Here is a tiny trained network, its code and every weight. The questions are about switching its units off for an input and a target symbol, where a switched-off unit gives its printed mean instead of its output.

import numpy as np


def w(rows, s, z=0):
    codes = np.array(rows[::2]) - 128.0
    scale = np.full(codes.shape[1], s)
    scale[-1] = z or s
    return codes * scale


def norm(h):
    return h / np.sqrt((h * h).mean(-1, keepdims=True) + 1e-5)


def f(y):
    return np.maximum(y, 0)


def softmax(a):
    e = np.exp(a - a.max(-1, keepdims=True))
    return e / e.sum(-1, keepdims=True)


def log_softmax(a):
    a = a - a.max(-1, keepdims=True)
    return a - np.log(np.exp(a).sum(-1, keepdims=True))


def net(x, mask):
    ids = ['ΓΔαβεζηθμπστφ'.index(c) for c in x.split()]
    T = len(ids)
    res = E[ids] + P[:T]
    q, k, v = (norm(res) @ M[0].T for M in (Q, K, V))
    z = softmax(np.where(np.tri(T) > 0, q @ k.T / 4**0.5, -1e9)) @ v
    res = res + np.where(mask[0], z, O[0][:, -1]) @ O[0][:, :-1]
    y = f(norm(res) @ A[0][:, :-1].T + A[0][:, -1])
    res = res + np.where(mask[1:17], y, B[0][:, -1]) @ B[0][:, :-1]
    return log_softmax(norm(res)[-1] @ U[:, :-1].T + U[:, -1])


Q, K, V, O, A, B = {}, {}, {}, {}, {}, {}
E = w([
[130,93,88],'Γ',
[138,76,98],'Δ',
[135,100,95],'α',
[199,155,231],'β',
[150,65,113],'ε',
[124,164,159],'ζ',
[137,75,130],'η',
[89,80,131],'θ',
[94,117,81],'μ',
[127,84,76],'π',
[78,198,147],'σ',
[105,253,157],'τ',
[127,108,92],'φ',
],0.016)
P = w([
[224,61,115],'0',
[40,226,68],'1',
[196,98,104],'2',
[37,211,38],'3',
[194,44,162],'4',
[5,171,8],'5',
[159,109,165],'6',
[22,90,84],'7',
[163,109,162],'8',
[6,59,114],'9',
[167,117,166],'10',
],0.013)
Q[0] = w([
[252,115,145],'h0',
[82,104,132],'h0',
[129,37,62],'h0',
[122,103,95],'h0',
],0.016)
K[0] = w([
[123,154,22],'h0',
[18,144,200],'h0',
[122,99,114],'h0',
[206,2,118],'h0',
],0.01)
V[0] = w([
[129,219,151],'h0',
[2,94,164],'h0',
[103,194,2],'h0',
[41,34,128],'h0',
],0.0098)
O[0] = w([
[38,43,107,3],'h0',
[197,234,25,89],'h0',
[160,2,47,136],'h0',
[90,183,61,204],'h0',
],0.0079,0.0047)
A[0] = w([
[104,183,120,118],'n0',
[102,177,22,110],'n1',
[66,96,166,98],'n2',
[254,60,155,167],'n3',
[54,191,225,190],'n4',
[157,87,179,186],'n5',
[66,121,129,41],'n6',
[111,34,164,224],'n7',
[61,170,134,108],'n8',
[199,157,131,89],'n9',
[24,188,185,106],'n10',
[162,167,219,231],'n11',
[171,123,163,176],'n12',
[111,126,201,3],'n13',
[43,121,85,169],'n14',
[153,234,121,105],'n15',
],0.013,0.0053)
B[0] = w([
[172,131,81,180],'n0',
[104,212,184,237],'n1',
[98,131,148,155],'n2',
[182,35,6,254],'n3',
[179,132,58,207],'n4',
[105,182,86,181],'n5',
[88,91,73,150],'n6',
[163,174,136,210],'n7',
[166,49,65,192],'n8',
[104,73,131,160],'n9',
[144,111,71,211],'n10',
[94,52,116,169],'n11',
[105,130,78,169],'n12',
[127,232,124,134],'n13',
[76,144,131,224],'n14',
[254,117,145,188],'n15',
],0.0079,0.0087)
U = w([
[181,2,79,161],'Γ',
[212,127,97,143],'Δ',
[224,250,142,253],'α',
[4,129,127,94],'β',
[104,192,115,31],'ε',
[81,179,140,80],'ζ',
[76,151,156,70],'η',
[104,174,144,19],'θ',
[21,255,127,212],'μ',
[86,164,156,62],'π',
[82,161,138,12],'σ',
[71,202,130,75],'τ',
[68,136,128,45],'φ',
],0.0096,0.0038)

Each question gives the input, a string of symbols that net reads in full, and the target symbol t.
The units are the heads (4 rows each of Q, K, V and O) and the neurons (one row each of A and B). Each row of codes is followed by its name. A weight is (code - 128) times the scale printed after its matrix; where a second scale follows, it is the last column's (O, A, B and U).
mask holds one flag per unit, heads first, then neurons. A switched-off unit (its flag False) gives its mean, the last column of its rows in O or B, instead of its output. The means were averaged over made-up inputs and are rounded, as every weight is.
A unit's drop is (log p(t) with every unit on - log p(t) with that unit switched off) / (log p(t) with every unit on - log p(t) with every unit switched off).
The circuit of an input: a set's keep is (log p(t) with only the set's units on - log p(t) with every unit switched off) / (log p(t) with every unit on - log p(t) with every unit switched off). Starting from the 12 units with the biggest drops (on a tie, the unit counted first), units are removed one at a time, each time the one whose removal leaves the highest keep (on an exact tie, the one counted first), for as long as the keep stays at least 0.8.
units of the circuit, in order: the units of the circuit, biggest drop first
most important unit: the unit with the biggest drop
k most important neurons: the k neurons with the biggest drops, biggest first
drop of u: that unit's drop, to one decimal
input θ μ μ μ θ α θ μ μ φ, target α: most important unit => h0
input μ ζ φ μ α σ μ μ μ η, target μ: units of the circuit, in order => [h0; n3; n1]
input μ μ ε π, target μ: units of the circuit, in order => [n3; n1]
input μ φ θ μ φ θ μ φ μ π τ, target Γ: units of the circuit, in order => [h0; n11]
input σ μ Δ τ θ θ μ η β Δ, target μ: units of the circuit, in order => [n3; h0]
input θ τ σ μ μ μ μ, target α: units of the circuit, in order => [h0; n3]
input τ π β μ μ ε θ μ α Γ, target α: units of the circuit, in order => [h0; n15]
input θ θ θ ζ θ σ, target α: units of the circuit, in order => [h0; n15]
input μ β ε θ μ ζ μ φ, target μ: units of the circuit, in order => [n3; n1; h0]
input θ τ η ε, target α: 3 most important neurons => [n15; n3; n1]
input θ μ μ θ θ μ μ β, target α: 2 most important neurons => [n3; n1]
input α θ μ π β ζ π θ μ μ θ, target α: 2 most important neurons => [n1; n8]
input μ μ μ μ μ π μ ε μ θ, target μ: 2 most important neurons => [n3; n1]
input μ τ ε β μ μ φ μ σ Γ ζ, target Γ: most important unit => n3
input μ ε τ π τ θ μ θ π μ, target μ: units of the circuit, in order => [n3; h0; n1]
input μ μ Γ θ Γ Γ μ θ θ τ θ, target α: drop of n6 => 0.0
input μ μ μ π, target μ: drop of n1 => 0.3
input μ μ μ μ θ ε ε τ, target α: drop of n3 => 0.2
